Each row of numbers belongs to one of the nodes below and depends on some of the facts about them. Some rows are named. Which node is each other row?

Known rows:
J_385: [-41  15  12 -28   2  61 -23  25 -84  11 -35  25  19  13  65 -19  -6 -22
   8 -31 -49 -18  64 -60  -3 -38  -5 -25 -42  12   6  43  13  34 -37  34
 -39]
J_135: [-44  26  25 -26 -15  84 -18  61 -49  13 -29   2 -20  19  21  -5  -4 -12
  12 -27 -57 -22  56 -52 -13 -39  -9 -23 -28  17  16  39   8  62 -14  28
 -26]
J_409: [-26   4  19  -8 -15  54   1  46 -38   2   3 -32  -6 -11   2  -5  37   4
 -16   7 -21 -59  37 -31  19 -17 -17 -61 -21  39   7  70  40  40   1  43
 -28]
J_413: [ -5 -45  17   9   2  34 -18   1 -42  -9  28 -15  -3 -41 -39  -3  31  94
 -14  26   5 -21   5 -10  20  17 -51 -39 -10  40  -1  81  73 -19  13  43
 -32]
J_482: [-57  40  11 -18   7  55  15  72 -52  17  12  -4 -23  18  38 -12 -20   7
 -39 -17 -40 -45  97 -36  -6  19  43 -56 -39   0   3  49  34  34   3  46
 -46]
J_476: [-14   0  30 -39 -11  92  -6  -1 -59 -10 -61   2  16  29   1 -10 -28  36
  15  -3 -35 -31  26 -52   4 -55 -34  -8 -53  25  67  53 -17  15  15  29
 -25]
J_696: [-14 -26  24   4   2  11 -18  -2 -27  -7  24  -7 -11 -28 -40  -9   7  81
 -22  19  -2 -29   1 -15  18  32 -45 -29 -24  55   7  91  80 -43  10  53
 -23]
J_46: [-17  15  34 -19 -21  53   4 -15 -32 -16 -50  21  20  25   7 -30 -42  -6
   9  -6 -51 -18  51 -61 -11 -26 -39  -9 -71  44  60  64  -2   4  31  38
 -30]
J_945: [-47  39  31 -20 -11  51 -17  52 -37  12 -20   5  -5  24  29 -19 -29 -36
   8 -34 -70 -26  66 -59 -16 -16  -5 -17 -47  33  21  49  23  41  -8  49
 -26]
J_404: [-39  40  -1 -27  -2  70  -1  33 -73   5 -30  18  24  29  59 -25 -19 -17
 -17 -16 -46 -37  80 -55  12 -39   4 -43 -49  16   8  52  16  45 -15  40
 -66]
J_18: [ -4  13  27  -2  12  37   2  31 -32   7   2 -12  -9  -1  -4 -12  12   8
 -23 -24 -10 -54  49 -40  -2   2  -2 -45 -60  40  28  66  38   0 -10  30
 -13]
J_917: [-44  15  15 -29   1  58 -24  21 -83  17 -35  28  16  16  65 -17  -7 -13
   3 -31 -48 -14  60 -62  -1 -35   0 -22 -45  13   3  44  16  34 -40  36
 -44]
J_165: [  1 -30  11   4  -8  40 -19  16 -26 -11  26 -13 -10 -33 -46  -5  20  91
 -22  27   0 -32   2 -11  26  16 -58 -31  -4  50   6  87  81 -19   8  40
 -29]
J_950: [-52  31   9 -27   3  75   8  72 -48  20  11   6 -29   8  23   3  -2  17
 -36 -18 -33 -40  91 -40  -2   2  31 -60 -28  -1  -7  48  26  56  -6  28
 -54]
J_304: [-15  -6  25 -20 -30  84  -9  -4 -52 -20 -54   5  24   8   6 -14 -11  19
  25   0 -41 -19  42 -52   2 -54 -46 -18 -49  36  48  60 -13  31  31  31
 -28]
J_232: [-47  40  32 -24  -9  57   4  37 -39   7 -18  13  15  21  32 -17 -28 -41
  -7 -18 -53 -20  82 -53 -17  -6   4 -45 -55  24  11  56  14  53  12  59
 -46]
J_821: [-49  34  13  -8  13  37 -10  70 -45  15  18   9 -14  12  39 -10 -16  -2
 -20 -41 -50 -25 100 -54 -23  23  29 -39 -52  10  -2  42  45  30 -14  39
 -33]
J_358: [ -5 -19  -3  18 -14  41   2  15 -28 -17  30 -24   3 -26 -45 -11  21  96
 -34  40  -1 -46  23 -10  35  14 -43 -55  -9  44   8  93  73  -8  41  47
 -46]
J_315: [-61  29  19 -21   7  51  -6  69 -53  12  14  -2  -5   9  36   0 -12   0
 -23 -18 -40 -31  97 -40 -19  22  27 -56 -40   7 -14  46  39  47  -5  45
 -37]

How the nodes are related:
ψ: is of sort; α: uses; σ: belongs to class
J_103: ψ fidru; σ 164
J_110: ψ fidru; α J_955, J_867, J_323; σ 595
J_113: ψ gomon; σ 366
J_12: ψ zuzam; σ 164
J_122: ψ fidru; α J_378, J_828, J_430, J_554; σ 164
J_126: ψ veplas; σ 366
J_13: ψ katrol; α J_77, J_342, J_857, J_231; σ 366
J_131: ψ katrol; σ 164
J_134: ψ fidru; σ 635
J_135: ψ katrol; σ 164
J_139: ψ katrol; σ 366
J_140: ψ katrol; α J_77, J_867, J_527, J_671; σ 164
J_141: ψ gubol; σ 164
J_151: ψ gubol; α J_828, J_165; σ 164
J_153: ψ veplas; σ 164
J_164: ψ gubol; α J_814, J_266, J_745, J_554; σ 164
J_165: ψ katrol; σ 595
J_17: ψ katrol; σ 536
J_175: ψ katrol; σ 595
J_178: ψ gubol; σ 164
J_18: ψ veplas; σ 635
J_187: ψ gomon; σ 536
J_20: ψ zuzam; σ 200
J_201: ψ katrol; α J_554, J_422, J_175, J_75; σ 366
J_21: ψ gubol; α J_585, J_468; σ 702
J_214: ψ gomon; σ 164
J_22: ψ fidru; σ 702
J_227: ψ zuzam; α J_42; σ 200
J_231: ψ fidru; σ 536
J_232: ψ gubol; α J_67, J_971, J_283; σ 164
J_238: ψ katrol; σ 164
J_240: ψ fidru; σ 595
J_247: ψ zuzam; σ 595
J_248: ψ katrol; σ 595
J_258: ψ katrol; α J_980; σ 200
J_259: ψ veplas; σ 702
J_260: ψ gubol; α J_214, J_917, J_385, J_20; σ 536
J_266: ψ fidru; σ 164
J_275: ψ veplas; σ 164
J_28: ψ katrol; σ 164
J_283: ψ gomon; σ 164
J_286: ψ fidru; σ 164
J_287: ψ gubol; σ 164
J_293: ψ katrol; α J_231; σ 536
J_295: ψ katrol; σ 366
J_304: ψ katrol; σ 702
J_310: ψ katrol; σ 366
J_315: ψ veplas; α J_438, J_669; σ 366
J_319: ψ veplas; σ 164
J_323: ψ veplas; σ 702
J_334: ψ veplas; σ 366
J_34: ψ fidru; σ 200
J_342: ψ katrol; σ 702
J_347: ψ gomon; α J_939, J_28, J_867, J_917, J_413, J_648; σ 366
J_350: ψ fidru; σ 164
J_353: ψ katrol; σ 595
J_358: ψ katrol; α J_428, J_39, J_920, J_350, J_992; σ 595
J_367: ψ veplas; α J_353, J_368, J_527, J_671, J_902, J_669; σ 164
J_368: ψ zuzam; σ 366
J_378: ψ gomon; σ 164
J_385: ψ fidru; σ 164
J_39: ψ katrol; σ 536
J_404: ψ fidru; α J_821, J_368, J_42, J_187; σ 164
J_409: ψ katrol; α J_955, J_135, J_685; σ 635
J_413: ψ katrol; σ 595
J_417: ψ katrol; α J_643, J_920, J_983, J_887; σ 366
J_418: ψ katrol; α J_126, J_283, J_707, J_438, J_887; σ 164
J_42: ψ veplas; σ 536
J_422: ψ fidru; σ 200
J_423: ψ fidru; α J_51, J_671; σ 635
J_428: ψ katrol; σ 164
J_430: ψ katrol; σ 635
J_434: ψ gubol; σ 164
J_436: ψ katrol; α J_42, J_707, J_134; σ 366
J_438: ψ katrol; σ 200
J_46: ψ gubol; σ 702
J_468: ψ katrol; σ 164
J_473: ψ katrol; σ 164
J_476: ψ zuzam; σ 702
J_482: ψ veplas; α J_46, J_248, J_18, J_334, J_187, J_139; σ 366
J_50: ψ veplas; σ 702
J_509: ψ gomon; σ 366
J_51: ψ gomon; σ 164
J_518: ψ katrol; σ 595
J_527: ψ gubol; σ 164
J_529: ψ veplas; α J_847, J_214; σ 635
J_532: ψ fidru; σ 164
J_540: ψ fidru; α J_955, J_828, J_12, J_266; σ 595
J_554: ψ zuzam; σ 164
J_58: ψ katrol; α J_287, J_175, J_696; σ 200
J_585: ψ gubol; σ 164
J_59: ψ gubol; α J_509, J_428, J_973; σ 595
J_599: ψ fidru; α J_585, J_310, J_153, J_247, J_231; σ 595
J_6: ψ gubol; σ 164
J_608: ψ katrol; α J_902; σ 164
J_643: ψ katrol; σ 366
J_648: ψ veplas; σ 200
J_65: ψ fidru; α J_939, J_17, J_438; σ 164
J_666: ψ katrol; α J_178, J_802, J_103, J_175; σ 595
J_669: ψ fidru; σ 366
J_67: ψ katrol; σ 164
J_671: ψ katrol; σ 164
J_684: ψ fidru; α J_814, J_50, J_648; σ 164
J_685: ψ katrol; σ 595
J_691: ψ katrol; α J_34, J_857, J_476; σ 164
J_696: ψ veplas; σ 595
J_701: ψ katrol; α J_238, J_752, J_135, J_266, J_131, J_945, J_876, J_434; σ 164
J_702: ψ katrol; α J_18; σ 366
J_707: ψ katrol; σ 595
J_718: ψ gomon; α J_939, J_178, J_85; σ 702
J_726: ψ veplas; α J_780, J_867, J_385; σ 164
J_732: ψ zuzam; α J_28, J_275, J_696; σ 366
J_745: ψ katrol; σ 702
J_75: ψ katrol; σ 635
J_752: ψ fidru; σ 200
J_756: ψ katrol; α J_428, J_87, J_103, J_139; σ 595
J_757: ψ katrol; σ 164
J_77: ψ gomon; σ 164
J_770: ψ fidru; α J_266, J_39, J_231, J_902; σ 536
J_772: ψ gubol; σ 702
J_780: ψ katrol; σ 635
J_787: ψ katrol; α J_745, J_283, J_887; σ 702
J_79: ψ katrol; σ 595
J_793: ψ gubol; σ 164
J_802: ψ zuzam; σ 595
J_804: ψ katrol; α J_141, J_304, J_527, J_992; σ 595
J_806: ψ katrol; α J_757, J_319, J_745, J_772, J_793; σ 702
J_810: ψ katrol; α J_518, J_6, J_554, J_980; σ 366
J_814: ψ gomon; σ 702
J_821: ψ gubol; σ 366
J_822: ψ gubol; α J_103, J_476, J_334, J_295; σ 200
J_827: ψ zuzam; α J_79, J_802, J_876; σ 164
J_828: ψ fidru; σ 366
J_847: ψ gubol; σ 164
J_85: ψ fidru; σ 366
J_857: ψ katrol; σ 164
J_858: ψ fidru; α J_275, J_422, J_286; σ 164
J_867: ψ katrol; σ 366
J_87: ψ fidru; σ 200
J_870: ψ veplas; α J_22, J_287, J_6; σ 164
J_876: ψ fidru; σ 536
J_883: ψ katrol; α J_126, J_240; σ 200
J_887: ψ gubol; σ 366
J_895: ψ fidru; σ 536
J_902: ψ veplas; σ 366
J_917: ψ fidru; σ 164
J_920: ψ katrol; σ 702
J_933: ψ katrol; α J_131, J_113, J_968, J_259; σ 164
J_939: ψ gomon; σ 164
J_945: ψ gubol; σ 164
J_950: ψ katrol; α J_895, J_532, J_887, J_139; σ 366
J_955: ψ gubol; σ 164
J_968: ψ katrol; σ 164
J_971: ψ zuzam; σ 164
J_973: ψ fidru; σ 595
J_980: ψ gubol; σ 702
J_983: ψ fidru; σ 536
J_992: ψ katrol; σ 595

Name these rows:
No name comes twice in this set of rows, the named rows included.
[-61  28  34 -25  -8  55   4  38 -72   8 -27  -2   7  15  44 -12 -14 -21
   9 -15 -49 -26  74 -48 -14 -14   9 -41 -41  12  11  46   7  49  12  65
 -32] -> J_726
[ 10 -17 -14  15   8  25 -23  -3 -44 -11  20   4  22 -20 -20 -22   8  87
 -37  15   1 -35   6 -21  43  10 -52 -28 -22  59   5  95  98 -40 -10  37
 -46] -> J_973
[  7 -21 -14   6   8  28 -31  -4 -43 -12  26   9  27 -26 -20 -18  12  80
 -42  17   7 -25   9 -22  39  14 -60 -39 -24  59 -10  97 100 -29 -14  40
 -54] -> J_240
[-44  28  26 -34 -11  85  11  43 -51   6 -28   7   2  16  22  -1  -6 -13
 -13  -6 -40 -21  79 -43 -12 -27   2 -60 -44   7   7  52  -8  72  10  41
 -50] -> J_418
[  3 -30   8  -8   6  45 -19  18 -40  -7  15 -22 -15 -15 -51   0  13 104
 -29  22  13 -39  -9  -7  29  12 -47 -23 -13  47  19  80  73 -32   0  44
 -27] -> J_802
[-39   4  34 -32 -29  67  11 -22 -53 -10 -55  18  22   8  20 -29 -22  -3
  14  16 -40 -24  42 -48  13 -47 -40 -32 -45  41  34  70  -9  19  35  50
 -46] -> J_718
[-29  10  44 -28 -17  48 -12 -14 -33 -10 -52  18  15  16   6 -26 -40 -21
  14  -9 -55 -13  33 -60 -11 -29 -48  -8 -62  44  51  71   3   9  16  56
 -27] -> J_980
[-27   5  39 -29 -28  75 -15 -15 -37  -7 -58  22  17   9  14 -18 -22  -3
  21   1 -45  -9  34 -59   3 -47 -53 -10 -46  50  31  66   0  27  10  37
 -34] -> J_814
[-45  35  34 -25  -3  56 -12  42 -33  13 -24  15   1  28  28 -16 -29 -40
   3 -29 -56  -8  74 -61 -25  -8  -7 -26 -59  23  10  51  18  45  -9  48
 -33] -> J_793
[-52  23  24 -21 -14  79   7  48 -74   4 -25  -7   7  13  43 -12   5  -2
  13  -7 -51 -30  78 -48 -11 -34  11 -45 -29   0  19  42  -5  62  14  46
 -36] -> J_140
[-41  19   9 -26  16  79 -22  81 -66  14   3 -13 -15  17  27  14  -3  39
 -18 -31 -30 -32  83 -37 -10  -2  29 -39 -36  -1  -1  29  30  46 -33  20
 -25] -> J_368
[-63  37  37 -38  -5  57  11  35 -51  15 -30   3 -11  24  35 -18 -24 -29
  -5  -9 -50 -35  64 -54  -7 -15  10 -36 -40  17  21  50  -2  39   3  58
 -40] -> J_870
[-23   3  18 -38 -20  61 -15 -25 -60  -3 -62  30  29  16  26 -31 -32  -2
   4  -2 -44 -23  21 -64  22 -57 -51 -11 -45  44  38  68   3   9 -10  39
 -49] -> J_22
[-44  29  17  -8   8  54 -26  81 -52  15  13  -1 -13   6  37   1 -12  11
  -2 -35 -46 -26  93 -42 -19  11  28 -26 -35  14  -3  35  51  36 -24  30
 -13] -> J_902
[-53  25  10 -14  -3  73   4  76 -54  20  12   2 -33   3  25  -3  -6  24
 -28 -25 -37 -43  89 -39  -6  -4  30 -54 -28  -7  -4  41  23  43 -13  27
 -42] -> J_702

Now the same nodes, written a new way:
Known rows:
J_238: [ 19   2 -27  43  56  -1  11  24  -7  -7   9  21   5]
J_793: [ 33   6 -28  35  34   3  21  44 -25 -23   8   6  13]
J_17: [ 10 -12 -16  17  46   4  -6  15 -37  12 -32  23   3]
J_304: [ 19  -4 -20  18  40  18  -3  19 -20   4 -44  31  12]
J_34: [ 64  -3 -20  12  45   7 -22  41 -40 -19   9  23  24]
J_770: [ 27 -25 -15 -24  -7  11 -18   4 -47  -1  -7  18   4]
J_139: [  9  14  19  16  17  14   2  64 -17  -2  -4  53  11]
J_122: [ 22  17 -48  -6   9   5  12  34 -14 -26  18  18   1]
J_334: [ 28   3  19  16   9  13  -8  70 -14 -10 -17  44   9]
J_772: [ 28   3 -21   5  20  24   7  40 -36 -13 -40  15  18]
J_509: [ 19  30  16   3  16  14  -4  64 -21 -12 -15  49  10]
J_232: [ 14  13 -44  33  44  -3  19  34 -39 -26  27  12  12]
J_51: [ 28  21 -28  32  55  -1   9  21 -12 -16   2  18   6]
J_75: [ 15   9  -4  22  24  11   8  47  -8  -3 -12  38   6]
J_58: [ 38 -10 -33  32  68   2 -26  23 -31  10  -8  34  17]
J_293: [ 12 -36 -15  10  29   6 -20 -12 -38  24 -18  23   0]
J_417: [ -5  15   5  11  27   6   0  56 -35  -6  13  57  12]
J_585: [ 36   1 -24  36  33   3  14  40 -26 -21   8   5  13]
J_342: [ 19  -7 -20  18  40  20  -5  14 -19   5 -41  30  11]

Rows to name:
No name comes twice in this set of rows, the named rows included.
[ 13   0 -37  32  50  -4   7  16 -13  -2  12  22   3] -> J_701
[ 28  17  14 -29 -30  21   0  86 -24 -28  -1  44  10] -> J_828
[ 26  -9 -20   3   8   4   3  33 -52  -4 -28  15  13] -> J_260
[ 23 -12 -16  31  39   4  -9   8 -22  11 -37  20   2] -> J_42
[ 31  -1 -20  47  48  -4  10  25  -9  -8   8  25  13] -> J_671
[  9  22  11   6  16  10  10  83 -52 -28  13  38  18] -> J_887
[ 17   2  10  15  13   5  -7  63 -30 -15   2  48  14] -> J_315
[  1   0 -36   7  42  17  -4  12 -27   4 -27  34  10] -> J_806
[ 21 -10  26  10  -4  14 -14  45 -22   6   3  51  14] -> J_13
[  2  -1 -33  11  53  18  -4  18 -29   1 -34  30   6] -> J_745
[ 20   3  15  18  23  10  -6  70 -24 -16  -9  44  10] -> J_126

